Below are the code and all the weights of a small trained network. Each question names an input and a target symbol and asks about switching units off, where a switched-off unit gives its printed mean instead of its output.

import numpy as np


def w(rows, s, z=0):
    codes = np.array(rows[::2]) - 128.0
    scale = np.full(codes.shape[1], s)
    scale[-1] = z or s
    return codes * scale


def norm(h):
    return h / np.sqrt((h * h).mean(-1, keepdims=True) + 1e-5)


def f(y):
    return y / 2 * (1 + np.tanh(0.7978845608 * (y + 0.044715 * y**3)))


def softmax(a):
    e = np.exp(a - a.max(-1, keepdims=True))
    return e / e.sum(-1, keepdims=True)


def log_softmax(a):
    a = a - a.max(-1, keepdims=True)
    return a - np.log(np.exp(a).sum(-1, keepdims=True))


def net(x, mask):
    ids = ['ΘΛΦΩαβγδεζημπσψ'.index(c) for c in x.split()]
    T = len(ids)
    res = E[ids] + P[:T]
    u = 0
    for l in range(2):
        q, k, v = (norm(res) @ M[l].T for M in (Q, K, V))
        z = softmax(np.where(np.tri(T) > 0, q @ k.T / 3**0.5, -1e9)) @ v
        res = res + np.where(mask[u], z, O[l][:, -1]) @ O[l][:, :-1]
        u += 1
        y = f(norm(res) @ A[l][:, :-1].T + A[l][:, -1])
        res = res + np.where(mask[u : u + 8], y, B[l][:, -1]) @ B[l][:, :-1]
        u += 8
    return log_softmax(norm(res)[-1] @ U[:, :-1].T + U[:, -1])


Q, K, V, O, A, B = {}, {}, {}, {}, {}, {}
E = w([
[99,179,129,63],'Θ',
[178,141,253,125],'Λ',
[92,130,146,104],'Φ',
[78,125,141,156],'Ω',
[85,121,139,110],'α',
[179,159,130,110],'β',
[79,144,150,127],'γ',
[134,114,130,77],'δ',
[193,71,138,83],'ε',
[183,164,132,106],'ζ',
[113,148,114,179],'η',
[139,116,128,76],'μ',
[119,48,143,180],'π',
[68,112,132,143],'σ',
[78,42,164,138],'ψ',
],0.02)
P = w([
[17,3,176,34],'0',
[42,24,174,47],'1',
[67,35,152,76],'2',
[61,52,156,89],'3',
[69,69,145,104],'4',
[70,75,157,90],'5',
[68,90,156,104],'6',
[69,87,152,109],'7',
[42,115,163,121],'8',
[8,130,170,141],'9',
],0.0029)
Q[0] = w([
[74,144,237,37],'0.h1',
[93,92,100,255],'0.h1',
[156,130,205,7],'0.h1',
],0.0084)
K[0] = w([
[114,171,181,128],'0.h1',
[96,99,49,178],'0.h1',
[130,152,255,84],'0.h1',
],0.011)
V[0] = w([
[157,81,254,163],'0.h1',
[104,56,94,140],'0.h1',
[122,125,66,127],'0.h1',
],0.0078)
O[0] = w([
[108,75,172,254,249],'0.h1',
[91,69,93,65,138],'0.h1',
[156,119,96,81,44],'0.h1',
],0.0082,0.0016)
A[0] = w([
[123,120,116,131,78],'0.n1',
[116,124,84,146,51],'0.n2',
[86,202,68,187,16],'0.n3',
[139,172,78,27,6],'0.n4',
[88,127,26,58,162],'0.n5',
[132,211,204,65,203],'0.n6',
[101,189,110,3,48],'0.n7',
[76,200,152,127,18],'0.n8',
],0.0073,0.0017)
B[0] = w([
[110,104,113,199,118],'0.n1',
[137,125,107,200,134],'0.n2',
[184,77,66,126,254],'0.n3',
[3,115,137,196,133],'0.n4',
[107,161,159,206,223],'0.n5',
[81,142,49,48,229],'0.n6',
[58,122,70,225,198],'0.n7',
[114,28,85,166,197],'0.n8',
],0.0055,0.0024)
Q[1] = w([
[187,116,149,92],'1.h1',
[177,183,111,1],'1.h1',
[103,143,168,23],'1.h1',
],0.0086)
K[1] = w([
[43,88,107,65],'1.h1',
[73,134,1,92],'1.h1',
[178,100,26,160],'1.h1',
],0.0079)
V[1] = w([
[74,212,109,158],'1.h1',
[94,199,254,147],'1.h1',
[95,123,119,45],'1.h1',
],0.0088)
O[1] = w([
[52,198,124,219,194],'1.h1',
[70,213,254,65,254],'1.h1',
[76,84,63,60,56],'1.h1',
],0.0056,0.0015)
A[1] = w([
[147,154,85,114,39],'1.n1',
[45,119,107,74,156],'1.n2',
[165,97,174,187,76],'1.n3',
[206,96,3,157,191],'1.n4',
[123,229,62,137,2],'1.n5',
[66,110,4,244,199],'1.n6',
[171,150,133,37,114],'1.n7',
[57,44,188,114,233],'1.n8',
],0.0069,0.0026)
B[1] = w([
[127,65,107,191,118],'1.n1',
[228,55,89,144,172],'1.n2',
[47,141,113,102,129],'1.n3',
[246,238,173,225,172],'1.n4',
[69,31,1,189,131],'1.n5',
[217,244,92,147,254],'1.n6',
[185,148,104,147,119],'1.n7',
[217,187,93,192,203],'1.n8',
],0.0054,0.0084)
U = w([
[128,116,246,171,158],'Θ',
[33,193,188,144,104],'Λ',
[75,77,135,34,164],'Φ',
[145,84,115,104,66],'Ω',
[11,166,37,154,156],'α',
[182,156,145,29,71],'β',
[52,32,83,193,48],'γ',
[85,75,114,125,89],'δ',
[209,193,124,219,176],'ε',
[139,68,81,89,73],'ζ',
[245,46,139,91,157],'η',
[142,149,127,73,53],'μ',
[166,30,133,191,150],'π',
[134,117,140,131,3],'σ',
[129,28,131,159,193],'ψ',
],0.013,0.006)

Each question gives the input, a string of symbols that net reads in full, and the target symbol t.
The units are the heads (3 rows each of Q, K, V and O) and the neurons (one row each of A and B). Each row of codes is followed by its name. A weight is (code - 128) times the scale printed after its matrix; where a second scale follows, it is the last column's (O, A, B and U).
mask holds one flag per unit, layer by layer, with each layer's heads first. A switched-off unit (its flag False) gives its mean, the last column of its rows in O or B, instead of its output. The means were averaged over made-up inputs and are rounded, as every weight is.
A unit's drop is (log p(t) with every unit on - log p(t) with that unit switched off) / (log p(t) with every unit on - log p(t) with every unit switched off).
The circuit of an input: a set's keep is (log p(t) with only the set's units on - log p(t) with every unit switched off) / (log p(t) with every unit on - log p(t) with every unit switched off). Starting from the 12 units with the biggest drops (on a tie, the unit counted first), units are removed one at a time, each time the one whose removal leaves the highest keep (on an exact tie, the one counted first), for as long as the keep stays at least 0.8.
circuit, biggest first: the units of the circuit, biggest drop first
top k neurons: the k neurons with the biggest drops, biggest first
k most important neurons of layer l: the k neurons of layer l with the biggest drops, biggest first
input γ Θ Λ η η π δ Φ Ω, target Θ: circuit, biggest first	1.h1, 1.n6
input β η Θ Ω γ Φ, target α: circuit, biggest first	1.n4
input β δ σ, target γ: top 3 neurons	1.n4, 1.n6, 0.n6
input β α σ Θ γ, target α: circuit, biggest first	1.n4, 1.h1
input η Φ Θ σ η η Φ ε η σ, target ε: top 2 neurons	1.n6, 0.n6
input Φ α σ, target γ: circuit, biggest first	1.n4, 1.n2, 0.h1
input α ε Θ η η Ω δ ζ η σ, target ε: circuit, biggest first	1.n6, 1.h1, 1.n8
input Λ ζ β α, target Θ: circuit, biggest first	0.h1, 1.h1
input Λ Θ Θ Θ η ε Θ η Θ, target Λ: top 4 neurons	1.n6, 1.n4, 0.n8, 0.n6
input α Θ δ, target α: circuit, biggest first	0.h1, 0.n7, 0.n4
input μ Θ γ Φ μ, target α: circuit, biggest first	0.n7, 0.h1, 0.n4
input β Φ Θ γ, target α: circuit, biggest first	1.h1, 1.n4
input Λ η ζ, target Θ: circuit, biggest first	0.h1, 1.n6, 1.h1
input Θ Λ η, target Θ: most important neuron of layer 1	1.n6
input η ζ Λ δ β, target Θ: circuit, biggest first	0.h1, 1.n6, 1.h1
input σ Ω Φ, target Φ: top 4 neurons	1.n6, 1.n4, 0.n3, 1.n2
input Θ Φ η α Θ Λ Θ σ ε, target Θ: circuit, biggest first	0.h1, 1.h1, 1.n6
input η Φ Ω η Λ γ, target Θ: circuit, biggest first	1.h1, 0.h1
input Φ Θ μ, target α: circuit, biggest first	0.h1, 0.n7, 0.n4
input β α γ Θ ε Φ γ, target η: 2 most important neurons of layer 1	1.n2, 1.n8
input η Ω Θ α, target α: top 3 neurons	1.n4, 0.n5, 0.n7
input γ Ω σ Θ β Φ η Θ γ ζ, target α: top neuron	1.n5
input Φ Λ η, target Θ: top 2 neurons	1.n6, 0.n6
input Φ ε δ β, target η: top 2 neurons	1.n6, 1.n7
input μ ψ γ α Θ ψ η Θ Φ β, target α: top 2 neurons	1.n5, 1.n8
input α α Φ, target Φ: top 2 neurons	1.n6, 0.n3
input δ σ Λ η μ Φ η π, target Θ: top neuron	0.n3
input Φ ε Φ, target η: 2 most important neurons of layer 1	1.n8, 1.n2
